Below are the code and all the weights of a small trained network. Each question names an input and a class and asks about switching units off, where a switched-off unit gives its printed mean instead of its output.

import numpy as np


def w(rows, s, z=0):
    codes = np.array(rows[::2]) - 128.0
    scale = np.full(codes.shape[1], s)
    scale[-1] = z or s
    return codes * scale


def f(y):
    return y / 2 * (1 + np.tanh(0.7978845608 * (y + 0.044715 * y**3)))


def log_softmax(a):
    a = a - a.max(-1, keepdims=True)
    return a - np.log(np.exp(a).sum(-1, keepdims=True))


def net(x, mask):
    res = np.array(x, float).reshape(1, 6) / 4 @ E
    y = f(res @ A[0][:, :-1].T + A[0][:, -1])
    res = res + np.where(mask, y, B[0][:, -1]) @ B[0][:, :-1]
    return log_softmax(res[-1] @ U[:, :-1].T + U[:, -1])


A, B = {}, {}
E = w([
[135,128,138,127,143,137,125],'x0',
[135,137,127,129,119,79,80],'x1',
[167,255,158,213,63,179,125],'x2',
[116,115,124,126,133,194,198],'x3',
[85,19,174,245,79,173,51],'x4',
[241,64,9,193,157,127,104],'x5',
],0.0099)
A[0] = w([
[107,76,128,140,113,122,124,43],'N0',
[114,46,142,216,78,181,72,104],'N1',
[189,102,82,169,134,129,121,172],'N2',
[111,100,156,178,154,158,141,203],'N3',
[95,74,75,88,149,91,144,4],'N4',
[130,85,147,180,95,151,110,99],'N5',
[168,90,42,138,175,129,94,184],'N6',
[174,176,106,93,157,95,180,173],'N7',
[119,190,51,83,158,156,109,134],'N8',
[217,173,77,45,137,112,165,102],'N9',
[142,239,77,192,83,173,114,40],'N10',
[52,71,117,87,201,115,112,73],'N11',
[197,105,5,171,105,136,130,115],'N12',
[163,229,129,225,111,169,120,49],'N13',
[67,162,198,114,145,101,103,169],'N14',
[117,44,66,54,168,123,101,31],'N15',
[178,201,44,93,148,111,176,104],'N16',
[115,87,111,192,107,149,96,155],'N17',
[74,146,177,81,78,138,118,157],'N18',
[45,144,176,117,105,143,130,165],'N19',
[195,124,46,181,187,165,99,159],'N20',
],0.011,0.0027)
B[0] = w([
[154,39,193,101,161,98,131,154],'N0',
[173,59,204,76,55,117,63,252],'N1',
[53,201,109,122,123,157,93,210],'N2',
[137,129,158,104,91,122,117,170],'N3',
[156,100,144,196,165,81,167,184],'N4',
[201,75,168,120,86,167,89,188],'N5',
[117,188,63,156,153,148,112,226],'N6',
[143,84,141,77,127,151,76,210],'N7',
[161,81,126,65,63,169,110,183],'N8',
[189,58,164,78,59,140,54,232],'N9',
[199,95,181,203,181,82,231,227],'N10',
[93,131,177,231,158,101,225,199],'N11',
[31,254,30,106,120,216,194,247],'N12',
[123,78,177,211,228,21,229,236],'N13',
[90,178,104,132,101,177,119,191],'N14',
[140,87,154,222,168,83,209,212],'N15',
[173,59,166,88,99,124,78,228],'N16',
[127,70,170,58,37,143,63,202],'N17',
[36,224,67,144,148,174,143,188],'N18',
[88,203,61,117,95,175,61,190],'N19',
[41,221,9,81,161,158,141,238],'N20',
],0.008,0.014)
U = w([
[26,249,97,92,100,165,121,253],'0',
[183,65,151,45,50,121,68,54],'1',
[148,108,146,232,174,41,214,55],'2',
],0.011,0.0018)

Each question gives the input, the list of numbers given to net, and the class t.
The units are the neurons (one row each of A and B). Each row of codes is followed by its name. A weight is (code - 128) times the scale printed after its matrix; where a second scale follows, it is the last column's (A, B and U).
mask holds one flag per neuron, in row order. A switched-off neuron (its flag False) gives its mean, the last column of its row in B, instead of its output. The means were averaged over made-up inputs and are rounded, as every weight is.
A unit's drop is (log p(t) with every unit on - log p(t) with that unit switched off) / (log p(t) with every unit on - log p(t) with every unit switched off).
The circuit of an input: a set's keep is (log p(t) with only the set's units on - log p(t) with every unit switched off) / (log p(t) with every unit on - log p(t) with every unit switched off). Starting from the 12 units with the biggest drops (on a tie, the unit counted first), units are removed one at a time, each time the one whose removal leaves the highest keep (on an exact tie, the one counted first), for as long as the keep stays at least 0.8.
circuit, biggest first: the units of the circuit, biggest drop first
k most important neurons: the k neurons with the biggest drops, biggest first
drop when u is switched off: that unit's drop, to one decimal
input [-2,-1,6,0,6,-1], class 1: circuit, biggest first => (N1)
input [-6,-4,-4,1,8,-7], class 1: 4 most important neurons => (N1 N12 N20 N0)
input [-5,4,-7,-8,0,6], class 2: 3 most important neurons => (N15 N4 N11)
input [7,5,-5,4,-6,7], class 0: 2 most important neurons => (N12 N20)
input [3,-4,8,-8,-8,2], class 1: 2 most important neurons => (N9 N16)
input [-3,-1,8,8,-8,-2], class 1: 2 most important neurons => (N9 N16)
input [-5,0,-8,-5,-4,8], class 0: 2 most important neurons => (N12 N20)
input [5,-3,0,6,-6,5], class 1: 2 most important neurons => (N9 N16)
input [0,-1,-1,-5,-2,-1], class 1: 3 most important neurons => (N12 N20 N13)
input [-7,1,-5,-8,4,3], class 2: 3 most important neurons => (N15 N9 N11)
input [-8,8,3,0,1,-2], class 2: 3 most important neurons => (N12 N20 N2)
input [-5,1,3,1,-3,2], class 1: 2 most important neurons => (N15 N11)
input [6,-1,4,6,-2,3], class 2: drop when N19 is switched off => 0.2
input [-3,-8,0,-8,4,5], class 0: circuit, biggest first => (N12)
input [3,6,-5,-8,-6,8], class 0: drop when N12 is switched off => 0.5
input [3,-8,1,-7,4,8], class 0: drop when N10 is switched off => 0.0
